Below are the code and all the weights of a small trained network. Each question names an input and a class and asks about switching units off, where a switched-off unit gives its printed mean instead of its output.

import numpy as np


def w(rows, s, z=0):
    codes = np.array(rows[::2]) - 128.0
    scale = np.full(codes.shape[1], s)
    scale[-1] = z or s
    return codes * scale


def f(y):
    return y / 2 * (1 + np.tanh(0.7978845608 * (y + 0.044715 * y**3)))


def log_softmax(a):
    a = a - a.max(-1, keepdims=True)
    return a - np.log(np.exp(a).sum(-1, keepdims=True))


def net(x, mask):
    res = np.array(x, float).reshape(1, 5) / 4 @ E
    y = f(res @ A[0][:, :-1].T + A[0][:, -1])
    res = res + np.where(mask, y, B[0][:, -1]) @ B[0][:, :-1]
    return log_softmax(res[-1] @ U[:, :-1].T + U[:, -1])


A, B = {}, {}
E = w([
[179,121,249,68],'x0',
[130,134,128,127],'x1',
[150,186,131,116],'x2',
[125,126,128,130],'x3',
[47,124,107,22],'x4',
],0.013)
A[0] = w([
[123,139,2,131,213],'n1',
[121,143,104,119,119],'n2',
[76,142,72,119,120],'n3',
[129,124,180,123,153],'n4',
[140,119,179,116,134],'n5',
[83,134,149,54,108],'n6',
[137,143,50,220,152],'n7',
[101,130,114,67,145],'n8',
[120,141,135,143,167],'n9',
[144,126,184,174,93],'n10',
[155,130,115,140,162],'n11',
[144,123,183,170,109],'n12',
[167,133,148,209,254],'n13',
[173,119,143,164,170],'n14',
[115,143,71,145,215],'n15',
[151,125,154,149,98],'n16',
],0.023,0.0087)
B[0] = w([
[12,153,80,165,243],'n1',
[101,121,125,125,142],'n2',
[105,221,95,111,194],'n3',
[128,105,187,81,183],'n4',
[147,133,177,65,186],'n5',
[195,64,109,86,207],'n6',
[253,65,70,195,240],'n7',
[117,137,99,52,192],'n8',
[73,69,152,133,141],'n9',
[123,190,151,111,189],'n10',
[112,100,143,154,155],'n11',
[117,157,166,108,190],'n12',
[110,65,215,252,251],'n13',
[107,146,156,147,198],'n14',
[93,85,52,179,198],'n15',
[138,178,139,115,162],'n16',
],0.036,0.021)
U = w([
[130,49,95,217,253],'0',
[177,176,58,104,15],'1',
[154,139,75,134,4],'2',
[96,152,255,139,116],'3',
[29,125,16,71,226],'4',
[110,225,100,154,13],'5',
[159,136,71,144,13],'6',
[164,83,113,15,192],'7',
],0.0093,0.0039)

Each question gives the input, the list of numbers given to net, and the class t.
The units are the neurons (one row each of A and B). Each row of codes is followed by its name. A weight is (code - 128) times the scale printed after its matrix; where a second scale follows, it is the last column's (A, B and U).
mask holds one flag per neuron, in row order. A switched-off neuron (its flag False) gives its mean, the last column of its row in B, instead of its output. The means were averaged over made-up inputs and are rounded, as every weight is.
A unit's drop is (log p(t) with every unit on - log p(t) with that unit switched off) / (log p(t) with every unit on - log p(t) with every unit switched off).
The circuit of an input: a set's keep is (log p(t) with only the set's units on - log p(t) with every unit switched off) / (log p(t) with every unit on - log p(t) with every unit switched off). Starting from the 12 units with the biggest drops (on a tie, the unit counted first), units are removed one at a time, each time the one whose removal leaves the highest keep (on an exact tie, the one counted first), for as long as the keep stays at least 0.8.
circuit, biggest first: the units of the circuit, biggest drop first
top k neurons: the k neurons with the biggest drops, biggest first
drop when u is switched off: that unit's drop, to one decimal
input [-6,-1,-1,-2,1], class 4: circuit, biggest first => [n1]
input [2,-8,1,7,1], class 7: circuit, biggest first => [n13; n1]
input [-4,5,2,2,1], class 4: top 2 neurons => [n13; n1]
input [0,1,-8,-8,1], class 4: top 2 neurons => [n13; n7]
input [-5,-7,0,-7,1], class 4: top 2 neurons => [n13; n1]
input [-7,1,5,5,2], class 4: top 2 neurons => [n1; n13]
input [1,4,-3,0,8], class 7: top 2 neurons => [n6; n1]
input [5,1,0,3,1], class 7: drop when n13 is switched off => 0.4
input [3,-8,2,-3,0], class 3: drop when n7 is switched off => 0.3
input [2,-5,8,-1,2], class 7: drop when n1 is switched off => 0.1
